B:
0: [  46    4 -128   87    4  -20   21  -36   81   46   73   93  -86   19
  -83   60   35   95  -91   -9   19  -28   41  -61   47   33  -10    8
   47  -10 -115  -22  -31  -95]
1: [ 143  -27 -212  -14   91 -163  206   72  140   75  -22  191    1   25
  -73   98  -19   86 -193 -184   88 -172   39  117  -83   51  -20  -46
    4   72  -92   75 -115   45]
2: [-159  -50   69   46  -78   98  -92  132  -71 -169 -172 -134  -62   35
 -121  110  114 -118   33    6   39   40 -115  -42  -34  -84  -77   46
 -245   35  316   38  224   89]
3: [ 155  -46 -351 -145   40 -186  269   77  137   44  -49  136   62   14
 -178  104   32  178 -216 -242   68 -277   32  202  -77  139   52 -118
   15  138  -38  105  -75  164]
4: [134  10 -51  98  19  16  89  71   1  40 -41 255  80 -52 -78  93 119   6
 -78 -83 100  -7   4 -11  94 -24 -45 102 -73  58 -53  87 -16 -45]
5: [ 321   64  370  332  -40 -119 -193 -153 -121 -100   22 -138  318   73
 -352  105   37 -250   37  153  178  322 -121 -414  165  -52 -102  337
  406    1 -178  -99 -140 -178]
6: [ -83  -32 -102  -24   20  -49   57   53   59  -74  -71 -124  -97   64
  -98   75   24   24  -55  -68   28  -79  -25   40  -91   17  -15  -68
 -101   25  141    0   48   69]
7: [ -57  -37 -114  -34   14  -51   71   93   54  -68 -104  -70  -60   57
 -118   98   40   15  -75 -101   49  -98  -45   69  -93   17  -20  -53
 -126   57  170   38   63  107]
8: [  39  -87  212  233 -116    4 -207   58  -89 -103  -44   64   42   -2
  -56   13   61 -181   10   90   11  190  -27 -251  116 -150 -113  205
    3  -15   -2  -33   59 -161]
9: [  -8   55 -299  -58  182  -91  262    9  202  101   22   35 -161   67
  -45  104  -14  190 -145 -164   71 -207   47  175 -125  105   32 -154
  -72   23  -17   23 -113   41]
10: [  41  -66  124  124   71  -84   62  132  -17  -56 -115  140   53  -26
   92   -7   29 -154  -24  -86   64   65   41  -42    8 -148  -88  116
 -145   16   18   36  -68  -93]
11: [  11 -195   -4  -44  -91 -185   11  141  -23 -171 -139  -26   77    4
  -27  -49    5  -93  -73 -105  -37  -51   36   -9  -42  -72  -28    7
  -57   72   77   17   32   55]
12: [  27  -45  112  179  -87   78 -111   78  -79  -55  -60  145   34  -40
  -54   49  126 -108    0   37   36  124  -23 -154  129 -116  -87  169
  -98   12   33   28   92 -111]
13: [ 151   -3 -236  -13   49  -97  189   30  108   84   11  212   23   -7
 -111   94   48  135 -168 -150   75 -154   46   92    5   77   11  -28
   14   73 -117   73  -84   22]
14: [  87    9  -40   94  -26   71   42   70  -30   11  -52  214   63  -55
 -106  105  151   -2  -54  -51   90    8  -18  -30  104  -29  -51  105
 -107   57    2   89   56  -22]
15: [ 230 -168   14   38  -93 -182   63  170  -55  -71 -129  294  255  -82
  -54  -17   70 -106 -126 -153   37  -30   49  -26   83  -82  -53  137
   -4  123  -81  107  -46    0]
16: [-213 -323 -551 -225 -196 -248   -6  279  282    9  -38  127 -365   85
   62  -79  -78  295 -299 -221 -297 -423  133  227 -159   79  114 -316
 -170   89  178    4   99   99]
17: [ -46 -106 -610 -390   15 -132  406  -55  134  -11   77   16  -98  -82
    4 -102   71  422 -157 -236 -115 -404  245  314  -38  221  195 -355
  -76   66 -152   34  -18  152]
18: [  48 -163  261  171 -208   31 -207  167 -196 -196 -167  134  176  -72
  -59   -4  139 -266   30   43   13  187  -47 -217  151 -206 -130  253
 -120   54  104   53  167  -69]
19: [ 194 -136 -200 -114   40 -257  278  152   67   -8 -106  252  173  -58
   -6  -17   20   46 -187 -273   42 -208  111  168  -33   14   17  -37
  -42  136  -96  117 -133   85]
20: [-105 -234 -113  -68 -278  -14 -170  -81  -73 -209   84 -118 -117  -25
  -61 -100   10   55  -43  115 -166  -15  103 -159   41   -8  -24  -70
   74  -41 -131  -87  222  -16]
21: [  40 -117  183  221 -238   52 -303   61 -124 -132  -46   63   52   -3
 -163   51   99 -165   -5  130  -15  183  -75 -288  148 -126 -113  218
   32   12   39  -17  168 -112]
22: [ 110  -56   92  199 -118   -6 -155   27  -43  -38   -4  119   55    6
 -147   73   65  -91  -54   58   38  115  -37 -207  113  -69  -87  173
   75   15  -57   -4   42 -115]
23: [ -12 -216 -180  -99 -123   72   85  -95  -66 -108  126  251 -159 -130
  128   -7  -67   40 -145   39   -4 -105  177   -1  -92  -54 -190  -94
  -48  -72 -414   69  239   65]
24: [-115  -16    1   63 -108   95 -131   44  -35 -125  -80 -167  -83   63
 -215  125  110  -34   10   55   27   35 -116  -93    2  -10  -42   31
 -103   20  230   -7  200   54]
25: [ -20  104 -287  -52  204  -56  266    5  199   99   -3  -19 -161   89
 -103  162    7  183 -130 -163  116 -205   -3  186 -145  122   26 -150
  -91   30   50   36  -89   89]
26: [  -9   91  -44  127  126  108  111   38   47   70  -15  168  -91  -19
    5  113  104   26  -28  -47  114   13    6   14   38  -39  -57   53
 -183  -11   10   53  -13  -83]
27: [  -2  -24 -115  -37   64  -95  132  105   75  -46 -121  -38  -19   61
 -118  112   23    6  -97 -142   85 -121  -42  101 -115   23  -23  -48
 -110   74  143   57    4  119]
28: [  98   10 -158    5  116  -65  229   66   79   63  -35  216   15  -32
   -2   60   61   71 -115 -166   92 -113   66  111   -3   12  -10  -10
 -103   55  -71   84  -95   -3]
29: [ -95  -67  181  155  -77  -29 -210   69  -30 -168 -109 -226  -68  116
 -147   86   -3 -186   14   77   27  124 -120 -182  -61 -102 -104   95
  -31  -10  214  -60  115  -13]
30: [  11   34 -203  -21  180  -85  250   33  149   75   -8   98 -104   24
   25   69    3  113 -115 -160   79 -148   70  142  -87   39    2  -90
 -110   15  -38   37 -118   -1]
31: [  -2  -48    6  100   -4   41   -4  -72  -14  -40   75   79 -104  -25
   33   22   -5  -25  -40   60   38   55   72 -113    9  -65 -109   37
   -6  -72 -195  -24   48  -99]
32: [ 149  -52  -39   41   63  -89  185  126    1   13  -90  299  135  -85
   41   10   87  -33  -91 -169   81  -42   77   55   57  -67  -38   82
 -121   75  -79  106  -91  -39]
33: [-106  -10  394  315  -27  112 -253  111 -119 -148 -147  -69  -34   46
  -15   80   72 -327  110  129   85  294 -127 -269   46 -241 -182  254
 -178  -52  224  -32  123 -149]
34: [ 130   44 -118   91   88  -34  138   24   83   95   16  218    6   -8
  -68   99   61   69 -113  -95  102  -50   30   18   43   20  -24   44
  -16   34 -108   52  -97  -64]
35: [  -5   24 -248  -45   -6  -30   69   17  115    4  -30  -98  -90  101
 -282  189   47  139 -129  -82   70 -166  -86   80  -94  132   17  -97
   -7   74  128   33   68  151]
36: [-113   52 -168  -57  177  -56  206   60  143   -9  -85 -139 -162  100
  -60  126   -3   70  -69 -144   96 -150  -29  164 -183   49   -3 -134
 -179   23  181   21  -23  113]
37: [ -83  -87  267  170  -89   65 -164  148 -142 -192 -179  -33   40   -8
  -20   29  107 -256   76   48   37  183  -77 -170   56 -197 -125  182
 -208   10  221   17  154  -55]
38: [  70   71 -221    6  159 -103  201   46  189  101  -31   43  -91  108
 -171  209  -24  104 -175 -161  149 -182  -56  141 -159  100  -25  -78
  -21   64   40   63  -88  102]
39: [  58  -74  -31  115 -145   26 -110   -5  -40  -37   39  135   10  -41
  -97    5  105   18  -48   50  -30   57   37 -159  155  -33  -26   96
   37    6  -98  -12   69 -121]
40: [-207  193 -237 -143  364  120  467  -32  102   30  -48 -120 -193  -23
  118   63  123  181   56 -177  137 -152   86  291 -112   65   60 -204
 -397  -31  127   47  -58   70]
41: [ 108   14 -138  130   30  -72   23  -77  124  109  135  151  -95   33
  -69   51   -9  120 -128    0   19  -20   72  -88   58   42   -8   18
  142  -29 -229  -50 -120 -161]
42: [   9   33 -155  -19  232 -133  281   58  160   60  -43   55  -94   46
   53   63  -34   63 -110 -187  101 -141   64  156 -138   16  -10  -91
 -118   16  -11   31 -163   12]
43: [ -51   17   -9   33  139  -97  110  122   95  -48 -155 -118  -67  112
  -86  141  -18  -75  -64 -126  123  -65  -87   81 -176  -26  -59  -22
 -145   44  222   34  -28   95]
44: [  -6  -19  161  203  -21   84  -89   98  -68  -51  -83  138    1  -26
    2   59  107 -147   18   27   64  144  -30 -140   91 -149 -112  176
 -157   -8   65   28   67 -122]
45: [-115  -74  125  110 -121   36 -194   69  -67 -176 -106 -178  -56   66
 -145   70   64 -136   28   76    6  104 -100 -159   -6  -86  -81   82
  -87    4  216  -34  174    5]
46: [  91 -103 -182 -102  109 -337  221   81  164  -28  -74  -44   15   90
  -57   18 -110   38 -184 -221   39 -202   59  139 -187   53   14 -119
   60   76  -26   10 -177   95]
47: [ 60 -36   9 108  12 -27  26  63   6 -10 -38 152  10 -15 -17  43  55 -44
 -62 -45  54  25  24 -53  43 -65 -63  84 -66  17 -34  31 -17 -75]
48: [  25   23    6  116   76   48   89   72    2   23  -48  198   -9  -46
   33   59  102  -30  -26  -61   85   31   30  -12   61  -77  -59   86
 -170    8   -8   57  -16  -89]
49: [  -3   10 -224  -68  122   38  297   29   39   50    1  236  -40 -117
  122  -22  128  150  -51 -154   36 -122  157  152   60    8   33  -68
 -229   16 -102   80  -46  -39]
50: [  11  -36    3   79    5 -140  -45   46   78  -63  -61 -145  -42  128
 -168   94  -35  -54  -78  -32   45   -9  -69  -67  -88    1  -38   17
   58   23  103  -42  -29    9]
51: [ -50   24  197  259 -159  231 -277   59 -129  -99  -81    2  -17   17
 -223  173  181 -158   60  151   79  208 -174 -248  133 -109 -129  222
 -118    3  203   18  252  -63]
52: [ -75  -49   34   89  -26  -51  -94   37   36  -95  -58 -158 -102  101
 -119   77   -8  -65  -34   22   20   32  -62  -95  -71  -36  -59   17
  -22   -5  128  -50   56   -8]
53: [ 209   37 -134  135   13  -64   41  -38   98  118   84  211   25   25
 -184  127   35   95 -153  -40   91  -35    5  -69   73   65  -24   69
  158   35 -195   19 -103  -88]
54: [ -56 -103  195  149 -136  -16 -224  104  -82 -187 -139 -150   12   70
 -156   66   44 -206   15   65   17  133 -117 -192   -1 -120 -102  136
  -50   21  213  -28  144   -5]
55: [  32   32 -101   63  143  -43  168   22   96   70   12  143  -72   -4
   48   41   28   59  -78 -100   68  -50   75   44   -4  -12  -19   -7
  -88   -7  -83   19 -111  -87]
56: [   4  -77  267  227 -145  103 -211  131 -165 -146 -138   97   95  -40
  -72   52  147 -242   55   75   48  213  -79 -225  141 -190 -135  251
 -145   21  137   35  161  -99]
57: [ -16   27 -282  -79  100  -98  184   33  173   37  -32  -75 -127  105
 -171  152   -2  156 -151 -153   73 -215  -30  160 -155  128   27 -150
  -44   61   97   31  -29  136]
58: [ 114   21   39  198  -37   -6  -95   36   26   18  -18   94   17   60
 -204  158   51  -58  -83   17  102   63  -90 -139   48  -22  -83  142
   60   29    9   16   11  -62]
59: [   1    9  -26  116   46   31   36   24   36   21    5  123  -78   -8
    7   55   56    5  -43  -18   52   25   33  -47   40  -46  -52   50
  -92  -17  -38    8  -10 -102]
60: [ -43   33 -241  -77  224 -144  288   47  201   53  -35  -40 -160   85
    5   83  -49  126 -129 -194   78 -203   47  201 -190   69   17 -164
 -114   21   40   19 -135   71]
61: [-106  -39  103   95  -13    1  -86  101  -11 -134 -138 -154  -71   85
 -105  102   30 -137    3    4   55   58 -102  -69  -76  -80  -86   54
 -138   12  239   -7  105   33]
62: [ -59    1  173  236 -192  222 -296   73 -128 -118  -96  -21  -23   29
 -259  189  177 -153   42  149   71  182 -193 -236  114  -97 -130  208
 -114   19  236   29  287  -19]
63: [ 149    0   86  178 -107  -60 -150 -125  -53  -62   78  -82  126   25
 -232   -1   90  -17   13  109    4  166    1 -282  203   14   18  157
  256   -9 -141 -110  -62 -184]
64: [ -59 -114  128   57  -68  -51  -71  161  -65 -182 -189  -80   37   32
  -68   42   46 -185   -4  -40   35   47  -68  -61  -50 -121  -89   79
 -160   52  225   29  110   53]
65: [ -38 -104  217  177 -175   23 -258  102 -114 -187 -129  -95   33   44
 -163   67   77 -216   24   93   16  168 -117 -228   55 -137 -113  175
  -49   21  189  -18  175  -32]
66: [  84   27  -18  158    9   -7  -26    4   49   37   17   89  -29   43
 -144  124   43    0  -81    3   84   31  -38  -97   36   -4  -60   85
   40   10  -42    1  -21  -75]
67: [  18    0 -186  -49   61 -121  127   65  121  -16  -81  -92  -41  103
 -207  151    5   70 -131 -140   87 -161  -67  105 -133   88    2  -82
  -27   79  134   38  -14  144]
68: [ -58  -51  -15   41  -40  -36  -42   67   16  -97  -82 -109  -53   65
 -129   75   37  -40  -39  -22   23  -10  -52  -42  -47  -22  -37    8
  -69   27  148   -7   78   37]
69: [ -87   74   51   15   29  307  158   31 -214 -110 -116  113   97 -197
   43   10  331  -33  161  -19  101  104   38   14  211  -96  -22  103
 -402   15  104  111  180  -24]
70: [  44   63 -123  116    7  112   35  -18   36   80   53  186  -71  -26
 -101  115  128  102  -61   -2   66   -4    8  -41  108   22  -24   51
  -58    5  -69   36   33  -86]
71: [  66    2   37  154 -102   80 -103  -32  -72  -39   25   74   55  -38
 -146   39  157   -8   12   74   19  120   -6 -184  194  -29  -19  141
   26    5  -47  -18   57 -134]

[ 202   93   54    1  247  141  106   94  310   14  211   90 -192  -58
 -128  117  -58   -6   73 -199 -237 -136  224    8  132   14   56]
29
[ 277  127   46   98  195  228  120   86  261    6  200  -90    3  -22
  -42   30  108  -56   83 -243 -164 -118  221  -11  147  -11   12]
35
[  56  110  -45   95 -155 -210   90   84   57  164  -86  -42  111   82
  117   70  -92  105 -110  -69   13  -77   78  -58  -65  172   32]
51
[ 233  112   19  109   22  -93  262   80  237   58  -10 -209  285  130
  167   36   76  -36   -4 -235   12   16  118  -80    0  -35  -28]
27
[ 234  205   -6  172   26   76  123  123  186  114   91  -46   90   32
   39   49   50   22  -69 -186 -164 -167  199   -2   77  190   66]
65
[ 211  145  -70 -108  205   17   47  171  195 -108  100  -13    0  -85
   52   -8   97   62  193 -257 -202  -39   76   12   68    5  184]
7
[-138 -163  -64   38 -212 -184 -105  -18 -104  111  -95   14 -181  -27
  -29   97 -139  120   73  125  202   14  -32  -18 -151 -102  -43]
12
[  32  -86   13 -156  184    5  -14   71  126  -83  104  104 -207 -118
  -89   69  -62   78  245 -114  -87   -2   46   23    3 -148   79]
14
[ 279  261  -10   57  163  256   14  144  163    1  194  -85   53  -72
  -15  -41  148   23   44 -273 -275 -220  228    8  197  204  109]
13
[ 636  -27 -154 -235  258  516  203  180  202  277  267 -241   27 -236
  293 -760  166 -694  115 -189 -255   90   12 -505  450 -294  409]
23
[ 132  161   50   90   79  152   13   59  142   59  148  -24  -57  -22
 -109   97  -14   80  -12 -171 -167 -219  247   25  121  172  -33]
50
[ 173   85  -64  185 -116   -6   84  103   -2   58  -42 -217  317   63
  196  -57  211   24   31 -134   62  -15   25  -22  -51   38   67]
6
[ -49 -143    7 -209   99 -207   29   19  111  -91  -11    2 -144  -46
  -26  104 -122   87  252  -92   75  113  -10  -32  -74 -271  -26]
10
[ 216   25   22  115  144  144  125   79  238   10  148  -16  -47  -21
  -32   70   80  -41  114 -167  -95  -56  138   16   50  -87   48]
55
[-151  -37  -42 -262  -79 -223 -162   33 -209  -97 -126 -162  109  -63
   83  -48   -1  229  222  -88  120   37  -63  -34  -83  -28  -17]
4
[-154   46   39 -469  149  -96 -235  -16  -87 -192   29 -176 -121 -153
 -122   -8 -105  226  295 -193  -27  -48   96  -63  126  -55 -150]
58
[-145 -102  -89 -131 -147 -232 -139   47 -140   30 -110   35 -127  -82
   30   31 -132  187  133   52  111   23  -74  -25 -131  -31   65]
18
[ 111  -68  -80  146 -175 -321  245   57  107   96 -173 -185  279  154
  273   36   46  -20   31  -59  244  182  -73  -92 -201 -194   11]
2
[-267    2 -111 -154 -272   98 -556  -29 -540   -5  -49 -195 -128 -231
  -97 -150   60  291  176   97  129 -183   -8    9   34  173  -66]
41
[-478 -378  160  165 -279  471 -629  -88 -873  -54   34   51   33 -239
 -252   -8  251  460  262  208  182 -301  -54  328 -197  232  -38]
63
[-243   -9   13  -82 -289  -29 -319  -99 -401   95 -103 -275   48  -52
  -59  -64  -49  222   29   50  210 -148   72  -65   16  134 -239]
53
[ 201  100  -18  -56  207  144   16  126  145 -117  147  -70   25  -87
    9  -17  164   43  219 -252 -160  -60  106   35   92  -31  110]
68
[ -66   30  -63   81 -259 -202  -43   30 -116  158 -132  -88   77   46
   85   47  -85  161  -62   26  122  -69   25  -43 -106  139  -31]
54
[ 243 -183  -64  286  101  234  114  159  175   24  164  224 -147  -96
   12   58  177  -71  199  -22  -75   14  -36  131 -115 -185  313]
49
[   6  167  -29   34 -205   29 -146   19 -221   86  -51 -309  258    8
   79 -103  106  138  -27 -104   62 -161  113  -68   54  235  -96]
22
[ 206   98   22   39  160  219   31   77  157  -18  177  -84  -27  -69
  -58    3  109  -14  120 -207 -140 -121  176    5  134   -5   22]
3
[ 284  147  -27  236   -2  -47  263  145  272  133   33  -52  184  105
  146   74   62  -29  -82 -180  -90  -62  126  -25  -14   91  105]
48
[ -45   -9    8   83 -221 -124  -13  -28 -106  119 -100 -227  155   71
   69   23  -11   89   -9  -25  194  -31   65  -66  -65   12 -153]
34
[ 188  118   96  -30  230  229   52   42  221  -17  212  -76  -84  -58
 -128   45   18   -8   99 -245 -186 -155  253  -21  195    5  -58]
66
[  93  112  -44   74 -151 -179   92   74  -23   66 -117 -259  354  101
  214  -28  103   92   -9 -148  101   -3   32  -64  -70   84  -11]
25
[  88   17  -14 -218  254  -88   49  125  249 -102  105  139 -231 -103
  -63  103 -120   91  217 -186 -186   -7   72    7   38  -90  129]
61
[  -5 -388 -168  367 -370  599 -424  -27 -537  251  101  -55 -246 -289
  -45 -339  309 -152  180  369  262  -73 -147   10  -43 -176  172]
20
[ 134  152   -1  201  -89  105   17   70   58  177   71  -54   21   16
  -14   48   -6   50 -114  -83  -90 -213  199  -10   69  232    5]
46
